[[150, 114, 117, 119, 117],
 [128, 139, 130, 140, 137],
 [131, 137, 129, 139, 136]] ==> 150, 140

[[113, 121, 131, 105],
 [121, 118, 124, 101]] ==> 131, 124

[151, 108, 103, 122, 133, 112] ==> 151, 133

[119, 142, 122, 100, 102] ==> 142, 122

[[139, 154, 132, 139, 113, 105, 120],
 [116, 100, 123, 117, 146, 152, 138],
 [118, 103, 123, 117, 143, 150, 136]] ==> 154, 152

[[124, 123, 129, 137, 136, 144, 143],
 [130, 127, 122, 132, 119, 114, 135],
 [156, 137, 158, 117, 106, 104, 125]] ==> 158, 156

[[151, 148, 106, 108],
 [149, 147, 109, 110]] ==> 151, 149
---
[135 125 129 134 118 137  99] => 137, 135

[[125 127 132 155 125]
 [142 127 129 115 130]
 [115 131 126 126 129]] => 155, 142

[110 150 158 138 131] => 158, 150

[126 125 118 106 105 104 105] => 126, 125

[[129 130 156 121]
 [132 134 133 125]] => 156, 134

[125 135 142 152 148 132 146] => 152, 148

[127 131 150 123 128] => 150, 131

[106 126 139 135 104 142] => 142, 139

[129 153 134 130 149] => 153, 149

[105 128 116 137 124] => 137, 128
---
array([143, 148, 147, 152]) out 148
array([136, 149, 144, 137, 120]) out 149
array([102, 128, 137, 131]) out 128
array([143, 122, 105, 111, 123, 118, 136]) out 122
array([132, 138, 151, 157]) out 138
array([ 98, 156, 141, 147, 139, 127, 119]) out 156
---
[[102 125 124 123 122 123]
 [112 126 124 123 122 123]
 [130 126 123 123 123 123]] ⇒ 125

[[127 127 104 122 115]
 [126 127 125 122 114]
 [125 127 125 123 114]] ⇒ 127

[[128 128 129 137]
 [148 130 129 113]
 [141 128 130 152]] ⇒ 128

[[132 128 124 115]
 [119 123 128 152]
 [117 123 149 146]] ⇒ 128

[[108 123 134 134 113]
 [108 123 154 132 127]
 [108 123 145 134 113]] ⇒ 123

[[122 122 143 139 126 124]
 [122 122 106 109 120 124]
 [121 122 136 133 126 125]] ⇒ 122

[[127 127 138 127 154]
 [126 130 144 133 141]
 [129 125 120 121 123]] ⇒ 127
---
Input:
[[124 129 121 141 132 126 129]
 [128 154 125 136 108 131 114]]
Output: 121

Input: [132 119 150 125]
Output: 150

Input: [151 130 155 105 121]
Output: 155

Input:
[[141 150 121 139 124 113 117]
 [138 129 127 151 129 132 129]]
Output: 121

Input:
[[134 157 120 135]
 [127 137 126 127]
 [129 133 126 122]]
Output: 120

Input:
[[132 136 127 118 125]
 [127 142 134 125 156]
 [128 137 130 125 131]]
Output: 127

Input:
[[121 113 114 121 124]
 [121 143 139 127 125]
 [121 103 106 118 122]]
Output: 114
---
[[130 149 107 121]
 [141 147 111 141]] ⇒ 121

[[149 122 115 134 128 123]
 [151 115 120 128 132 122]] ⇒ 123

[[121 120 103 106 118]
 [121 120  99 103 116]] ⇒ 118

[[130 143 134 121 125 149 132]
 [131 144 139 122 123 152 126]] ⇒ 132

[[111 140 128 152]
 [113 129 123 140]] ⇒ 152

[[127 146 125 128 137 117 153]
 [123 135 134 114 142 115 137]] ⇒ 153
---
[[135, 114, 141, 133, 132, 117, 105], [132, 147, 127, 135, 128, 123, 124], [127, 118, 122, 129, 131, 128, 125]] out 127
[[128, 141, 127, 129, 122, 105], [127, 124, 126, 124, 123, 127], [128, 139, 125, 128, 123, 110]] out 128
[[151, 122, 152, 125, 122, 119], [155, 114, 113, 134, 115, 131], [105, 153, 152, 131, 153, 134]] out 105
[[119, 152, 125, 111, 114, 128], [143, 117, 111, 153, 136, 125], [121, 149, 121, 102, 106, 118]] out 121
[[125, 140, 150, 146, 114], [119, 101, 118, 112, 153], [142, 125, 115, 118, 152]] out 142
[[127, 103, 134, 137], [127, 98, 132, 139], [127, 100, 132, 138]] out 127
[[110, 99, 108, 107, 147], [116, 98, 116, 114, 151], [106, 153, 105, 105, 102]] out 106
[[123, 106, 119, 115, 150], [122, 114, 125, 121, 138], [141, 133, 122, 126, 141]] out 141
---
[104, 107, 150, 151, 149, 108] result: 104

[[128, 136, 128, 125],
 [129, 134, 128, 104],
 [129, 135, 128, 120]] result: 104

[118, 136, 154, 149, 140] result: 118

[123, 136, 107, 115, 144, 133, 156] result: 107

[[102, 109, 144, 128, 130, 129],
 [118, 121, 130, 130, 131, 131],
 [121, 123, 118, 138, 140, 137]] result: 102

[149, 136, 136, 135] result: 135
---
[[134 101 142 131 118 120]
 [129 102 142 133 107 130]
 [131 128 141 130 126 130]] -> 130

[120 120 131 105 122] -> 122

[124 103 129 107 132 138 108] -> 108

[[128 127 123 126 125 125]
 [127 133 126 124 128 126]
 [106 105 121 121 124 122]] -> 122

[[138 109 106 127]
 [138 110 107 127]
 [117 149 153 129]] -> 129

[[138 116 136 117]
 [125 132 126 131]
 [110 150 114 147]] -> 147

[[106 138 109 105 127]
 [106 138 109 105 127]
 [107 138 110 106 127]] -> 127

[[121 128 127 106 134 122 128]
 [124 134 120 124 131 121 113]] -> 113

[103 126 141 146 125  99] -> 99

[123 133 139 155 132 126] -> 126
